How the units are linked:
Z913: !>Z609, $>Z145, *>Z371
Z951: !>Z142, $>Z952, *>Z697
Z906: !>Z149, $>Z999, *>Z142
Z952: !>Z906, $>Z276, *>Z951
Z19: !>Z330, $>Z988, *>Z914
Z966: !>Z638, $>Z302, *>Z461
Z17: !>Z607, $>Z767, *>Z302
Z638: !>Z813, $>Z672, *>Z557
Z180: !>Z697, $>Z690, *>Z179
Z449: !>Z163, $>Z479, *>Z542
Z864: !>Z169, $>Z728, *>Z428
Z540: !>Z802, $>Z418, *>Z57
Z537: !>Z952, $>Z571, *>Z690
Z690: !>Z951, $>Z537, *>Z180
Z393: !>Z19, $>Z286, *>Z270
Z773: !>Z688, $>Z643, *>Z63
Z163: !>Z646, $>Z583, *>Z271
Z428: !>Z426, $>Z864, *>Z609
Z462: !>Z461, $>Z832, *>Z189
Z208: !>Z690, $>Z425, *>Z492
Z675: !>Z393, $>Z880, *>Z722
Z876: !>Z540, $>Z763, *>Z902
Z270: !>Z914, $>Z393, *>Z904
Z607: !>Z333, $>Z685, *>Z672
Z472: !>Z449, $>Z371, *>Z173
Z646: !>Z536, $>Z94, *>Z880
Z271: !>Z880, $>Z163, *>Z681
Z846: !>Z832, $>Z494, *>Z736
Z169: !>Z285, $>Z212, *>Z426
Z302: !>Z672, $>Z17, *>Z966
Z597: !>Z522, $>Z650, *>Z802
Z494: !>Z524, $>Z697, *>Z846
Z514: !>Z913, $>Z63, *>Z522
Z371: !>Z479, $>Z913, *>Z472
Z142: !>Z767, $>Z906, *>Z692
Z688: !>Z864, $>Z545, *>Z145
Z945: !>Z571, $>Z914, *>Z425
Z438: !>Z472, $>Z522, *>Z807
Z448: !>Z643, $>Z57, *>Z804
Z756: !>Z736, $>Z636, *>Z276
Z609: !>Z598, $>Z428, *>Z479
Z63: !>Z145, $>Z773, *>Z514
Z802: !>Z438, $>Z597, *>Z812
Z57: !>Z812, $>Z540, *>Z448
Z569: !>Z179, $>Z492, *>Z330
Z807: !>Z173, $>Z438, *>Z545
Z914: !>Z118, $>Z19, *>Z945
Z672: !>Z295, $>Z607, *>Z638
Z722: !>Z270, $>Z675, *>Z284
Z333: !>Z448, $>Z902, *>Z295
Z685: !>Z902, $>Z635, *>Z607
Z493: !>Z763, $>Z461, *>Z635
Z643: !>Z545, $>Z812, *>Z773
Z262: !>Z284, $>Z285, *>Z912
Z736: !>Z462, $>Z846, *>Z999
Z286: !>Z988, $>Z536, *>Z393
Z912: !>Z147, $>Z262, *>Z94
Z179: !>Z494, $>Z180, *>Z636
Z645: !>Z425, $>Z904, *>Z243
Z145: !>Z428, $>Z688, *>Z913
Z999: !>Z189, $>Z736, *>Z906
Z813: !>Z263, $>Z295, *>Z517
Z426: !>Z262, $>Z169, *>Z598
Z692: !>Z17, $>Z142, *>Z524
Z650: !>Z514, $>Z263, *>Z597
Z880: !>Z286, $>Z646, *>Z675
Z418: !>Z597, $>Z517, *>Z540
Z566: !>Z492, $>Z243, *>Z988
Z697: !>Z692, $>Z951, *>Z494
Z330: !>Z636, $>Z569, *>Z118
Z173: !>Z542, $>Z472, *>Z728
Z118: !>Z756, $>Z330, *>Z571
Z492: !>Z180, $>Z208, *>Z569
Z425: !>Z537, $>Z945, *>Z208
Z536: !>Z566, $>Z31, *>Z286
Z94: !>Z31, $>Z912, *>Z646
Z763: !>Z418, $>Z557, *>Z876
Z598: !>Z912, $>Z426, *>Z583
Z557: !>Z517, $>Z638, *>Z763
Z902: !>Z57, $>Z876, *>Z333
Z276: !>Z999, $>Z756, *>Z952
Z681: !>Z675, $>Z271, *>Z285
Z542: !>Z271, $>Z449, *>Z212
Z263: !>Z63, $>Z804, *>Z650
Z804: !>Z773, $>Z448, *>Z263
Z243: !>Z208, $>Z645, *>Z566
Z522: !>Z371, $>Z514, *>Z438
Z728: !>Z212, $>Z173, *>Z864
Z479: !>Z583, $>Z609, *>Z449
Z524: !>Z302, $>Z692, *>Z832
Z583: !>Z94, $>Z598, *>Z163
Z461: !>Z557, $>Z966, *>Z493
Z31: !>Z243, $>Z147, *>Z536
Z284: !>Z904, $>Z722, *>Z147
Z545: !>Z728, $>Z807, *>Z688
Z988: !>Z569, $>Z566, *>Z19
Z149: !>Z635, $>Z189, *>Z767
Z571: !>Z276, $>Z118, *>Z537
Z636: !>Z846, $>Z179, *>Z756
Z147: !>Z645, $>Z284, *>Z31
Z832: !>Z966, $>Z524, *>Z462
Z812: !>Z807, $>Z802, *>Z643
Z904: !>Z945, $>Z270, *>Z645
Z285: !>Z722, $>Z681, *>Z262
Z189: !>Z493, $>Z462, *>Z149
Z295: !>Z804, $>Z333, *>Z813
Z212: !>Z681, $>Z542, *>Z169
Z767: !>Z685, $>Z149, *>Z17
Z635: !>Z876, $>Z493, *>Z685
Z517: !>Z650, $>Z813, *>Z418

In the rows, 492 stands for zero.

The rows follow the links: the fewer symbols apart two units are, the more alike their rows tend to be.

Each row is also shifted at random along 4 hidden directions that mean nothing.

Name the unit of each row.
[610,516,549,495,529,423,534,500,474,438,527,466,506,513,501,521,600,437,494,687,473,406,472,532,534,448,578,520,621,554,550,547,476,489,382,479,413,430,508,412,545,521,439,478,631]
unit: Z285
[289,438,499,464,500,501,545,528,452,495,478,499,543,469,511,514,615,449,486,513,541,402,468,512,634,444,512,511,553,565,501,538,497,508,399,471,409,378,572,473,552,501,467,524,527]
unit: Z912
[446,461,377,484,519,647,460,556,518,537,500,502,423,528,408,492,445,552,531,520,570,569,463,434,570,541,374,489,464,517,443,622,454,521,581,528,472,422,573,616,541,443,518,557,347]
unit: Z804
[628,468,439,507,512,620,473,483,456,550,521,517,432,552,389,497,450,561,548,355,586,514,438,465,527,515,434,561,491,493,404,561,440,523,564,473,422,491,492,527,550,494,580,544,409]
unit: Z643
[385,457,550,459,483,470,557,585,527,502,440,523,559,411,530,521,573,444,469,504,492,463,462,470,618,513,564,423,485,560,564,468,515,526,395,486,412,407,613,500,430,463,365,583,484]
unit: Z880
[566,517,584,499,432,387,493,437,515,517,441,529,562,417,550,466,391,494,447,217,411,517,521,480,352,518,564,439,364,398,516,250,557,463,518,468,582,666,400,448,331,507,480,479,501]
unit: Z951
[511,492,399,462,517,573,502,581,535,471,453,480,439,485,376,490,428,540,551,580,496,554,445,435,604,560,399,496,498,545,513,611,474,539,542,522,431,412,579,643,507,434,465,590,381]
unit: Z773
[216,437,406,456,510,439,538,402,354,452,503,494,520,550,418,524,559,516,573,373,513,346,415,531,664,366,385,650,595,543,462,531,510,516,457,412,393,391,425,461,701,514,626,458,622]
unit: Z609
[403,437,394,505,519,613,424,490,512,602,546,561,475,550,471,509,437,554,498,328,586,549,462,418,497,489,392,448,387,459,430,473,490,470,605,515,562,502,502,524,529,456,543,502,408]
unit: Z763
[627,479,429,558,537,594,396,378,431,567,646,519,400,668,468,518,492,554,527,428,605,509,478,506,399,438,426,562,510,433,364,555,417,469,596,483,524,533,379,397,643,521,657,393,517]
unit: Z295
[433,489,408,465,504,455,461,514,579,509,504,566,477,519,449,557,388,570,550,422,438,603,409,385,552,547,384,398,373,477,574,418,519,539,594,499,517,469,487,557,473,383,445,538,451]
unit: Z517
[481,501,435,444,528,457,549,548,489,416,441,465,503,469,383,498,482,502,547,595,445,443,428,467,639,487,441,539,572,574,565,565,516,517,456,487,406,401,546,579,541,470,453,566,526]
unit: Z728
[478,446,583,464,475,335,566,448,470,541,479,624,621,459,495,582,514,503,520,92,454,408,358,439,602,458,570,462,416,496,581,230,556,535,424,390,389,514,448,373,441,469,440,560,619]
unit: Z681
[312,494,410,463,509,318,530,337,359,378,535,485,491,597,409,557,531,535,614,454,414,368,399,547,616,361,376,665,618,517,520,503,506,537,473,393,400,416,324,413,722,498,634,394,716]
unit: Z173
[557,497,405,494,521,575,465,509,499,489,521,485,409,558,401,507,453,549,555,567,525,548,456,467,536,524,401,529,515,508,464,615,444,529,561,507,453,442,504,561,565,460,536,518,428]
unit: Z597
[531,480,550,475,512,468,549,561,509,487,476,506,545,450,499,513,571,445,479,553,498,433,458,482,582,489,578,464,538,560,554,494,502,501,392,488,409,429,580,472,466,493,391,558,537]
unit: Z262
[787,471,507,567,534,678,406,478,500,660,573,537,488,538,499,437,427,515,413,277,645,504,528,447,307,486,538,459,407,415,357,430,474,376,583,538,617,653,487,447,441,559,554,489,418]
unit: Z302
[677,510,618,518,482,579,517,601,536,501,478,445,470,434,569,465,605,405,419,740,544,510,567,541,455,560,659,443,554,535,482,611,428,500,390,534,429,460,631,481,393,525,379,542,414]
unit: Z393
[372,430,562,502,460,615,518,540,452,557,477,491,503,453,571,476,637,431,438,488,620,456,541,549,538,497,581,499,518,527,404,575,442,512,411,487,414,428,601,465,482,532,487,526,405]
unit: Z286
[449,482,581,506,412,455,495,412,450,535,446,511,537,434,568,457,464,484,449,204,485,490,546,535,377,497,558,503,402,406,431,331,515,485,501,450,539,624,409,435,393,535,553,456,462]
unit: Z179
[510,428,571,511,485,725,518,623,483,594,464,472,493,423,548,442,635,414,404,554,679,464,559,525,532,534,616,475,529,557,380,643,424,485,404,531,411,425,700,519,437,548,441,590,323]
unit: Z31
[838,518,485,515,527,572,491,508,486,504,514,487,429,539,371,488,443,540,542,483,534,507,442,469,489,536,496,554,536,507,458,570,439,511,527,488,407,514,498,521,506,505,521,557,451]
unit: Z522
[633,486,401,539,542,679,420,473,452,531,593,461,364,625,424,483,501,539,527,621,622,525,503,511,459,487,410,572,565,491,362,707,392,486,575,523,479,460,491,511,635,514,615,458,420]
unit: Z448
[769,533,471,493,527,511,505,516,504,458,496,477,437,523,373,499,435,534,555,559,475,513,436,465,520,535,479,540,546,520,513,566,461,523,517,491,411,484,496,541,508,481,489,553,482]
unit: Z438
[656,552,637,505,464,391,527,528,549,426,490,461,488,456,586,520,580,418,462,740,410,522,531,544,442,546,650,429,542,509,581,500,460,532,386,495,438,479,518,420,396,489,361,483,542]
unit: Z270
[497,531,445,506,521,402,436,442,537,471,545,500,498,539,520,500,416,510,480,547,412,520,505,461,388,456,441,436,449,441,549,404,542,427,554,523,645,558,403,464,501,474,493,401,585]
unit: Z17
[463,490,580,496,422,575,512,572,522,515,398,450,499,370,569,419,508,438,414,509,521,542,595,529,438,577,584,448,447,482,444,514,479,500,458,524,501,526,590,557,339,516,438,544,328]
unit: Z330
[202,465,542,467,424,476,531,524,483,470,433,473,509,418,594,496,592,435,465,559,486,504,547,552,554,517,530,468,489,515,494,526,482,551,421,482,451,412,555,501,458,481,454,491,432]
unit: Z566
[955,514,523,499,526,621,514,615,562,545,450,510,468,446,351,464,392,531,508,426,539,542,430,404,507,613,552,472,468,528,496,522,465,505,519,519,399,537,608,598,368,481,411,678,355]
unit: Z807
[823,548,516,572,537,536,406,419,480,518,594,446,452,578,522,435,459,480,429,588,527,477,577,531,245,443,543,516,534,418,416,502,469,367,537,541,641,643,393,399,509,581,567,369,562]
unit: Z462
[535,503,445,488,509,406,449,461,571,524,546,590,493,548,474,572,378,570,542,351,424,592,404,390,481,524,422,389,358,438,578,337,526,514,597,485,550,535,420,477,462,400,458,492,523]
unit: Z902
[532,472,587,452,485,455,571,640,591,517,410,551,588,363,514,525,519,447,458,448,463,497,435,416,610,567,610,357,427,561,621,388,537,527,396,498,409,447,651,529,323,439,278,655,455]
unit: Z646
[817,498,521,504,507,493,512,450,460,534,508,552,488,529,373,520,419,560,560,217,511,476,387,449,504,511,517,554,477,478,475,412,475,524,526,430,387,563,431,459,486,501,540,564,509]
unit: Z545

Where do the symbols, taken in turn from left to right, take each start?
Answers are names.
[67,456,381,456,477,517,471,506,492,490,427,466,533,435,527,433,449,488,449,473,485,488,558,482,509,451,365,473,432,480,471,479,570,432,536,535,641,477,513,598,510,482,528,453,436]
! $ ! ! ! *: Z57
[565,466,470,486,536,565,531,508,420,494,495,471,497,508,403,475,542,487,515,490,571,381,452,507,584,444,495,595,603,559,448,592,475,477,441,475,395,437,537,501,586,542,535,538,523]
$ $ ! ! $ !: Z722
[460,443,478,517,540,582,506,428,336,501,568,450,480,581,467,482,657,456,499,544,636,318,493,587,553,357,506,664,682,550,366,659,435,457,408,454,399,414,484,394,702,597,631,433,597]
$ * * ! *: Z880
[463,494,583,484,475,361,542,480,491,459,503,520,539,481,560,555,592,446,496,525,440,450,460,520,545,473,586,467,523,518,574,428,496,535,393,448,416,447,485,388,480,482,419,483,606]
! $ * * !: Z945
[149,470,341,455,490,393,473,376,434,431,537,523,445,606,431,578,468,582,622,434,436,512,407,488,626,434,279,570,493,485,508,512,494,573,576,433,462,392,363,498,689,416,622,414,565]
* ! $ *: Z522
[633,497,420,561,559,640,386,448,473,551,623,466,412,625,494,459,493,508,461,626,608,500,549,507,351,438,445,521,537,453,373,614,439,400,573,552,610,534,455,449,604,543,598,389,495]
! ! * $ $ $: Z418
[115,460,498,456,422,566,527,586,500,460,388,421,486,383,583,444,585,423,442,681,514,521,602,560,564,538,491,472,507,539,458,631,477,533,430,529,479,380,630,600,453,484,449,512,340]
* ! !: Z952
[361,544,581,460,406,314,536,502,552,396,400,467,523,388,590,501,486,449,478,575,326,558,542,527,466,557,551,418,441,469,604,392,529,551,445,481,506,506,474,501,355,450,391,475,498]
$ * * *: Z118
[398,498,375,500,541,519,419,493,538,489,560,489,444,571,488,507,454,525,503,649,490,553,498,452,476,472,373,448,476,481,503,554,493,459,575,546,600,457,479,529,574,449,507,432,497]
* * * $: Z763
[465,600,482,477,486,371,483,530,570,324,439,357,466,435,545,430,452,430,450,958,318,537,615,542,383,512,485,452,560,493,598,567,530,443,467,576,632,499,483,571,441,492,409,401,540]
* $ * $: Z697
[386,469,399,478,499,472,455,458,517,525,535,571,468,561,449,561,416,578,564,347,477,569,409,418,548,504,369,457,396,464,514,432,500,539,599,473,503,473,439,510,540,410,524,498,476]
* $ * $ $: Z517
[242,511,403,480,498,504,457,503,496,428,461,401,484,469,530,418,473,461,443,719,457,486,600,529,439,451,405,499,525,487,481,577,531,414,513,559,646,479,496,574,534,510,521,402,486]
* * * $ *: Z524
[726,540,434,511,560,564,491,489,430,403,540,381,386,583,373,459,532,493,544,832,526,436,501,557,507,460,456,647,707,557,445,763,415,482,473,511,411,423,493,522,654,548,571,461,539]
* $ ! $ $: Z728
[649,514,428,550,556,577,396,456,502,525,615,475,420,615,494,481,472,511,477,647,550,523,530,489,362,455,447,489,519,454,434,574,452,416,571,548,607,532,443,453,579,515,556,398,521]
! ! ! $: Z812
[501,470,571,532,475,662,493,542,444,522,507,416,440,484,580,443,665,404,422,717,634,464,606,602,459,498,603,536,603,529,364,706,394,491,402,522,431,433,602,464,510,571,508,476,397]
! * ! *: Z690
[662,503,466,471,518,499,528,528,498,473,462,501,481,485,368,501,433,537,552,445,476,491,413,448,574,530,468,532,512,530,523,515,493,527,505,478,399,475,516,557,492,472,477,585,476]
* * $ ! * *: Z479
[377,495,385,482,528,481,438,517,574,499,525,523,480,529,488,520,414,531,501,569,453,569,473,414,496,498,379,398,417,481,554,471,527,470,578,543,606,471,495,550,509,419,454,473,485]
* $ ! !: Z804
[779,583,513,542,529,488,433,489,540,445,531,409,455,513,524,423,441,456,424,761,444,512,594,518,275,487,541,469,539,449,500,525,492,381,512,572,648,604,450,476,450,546,474,400,540]
! * ! ! $: Z333
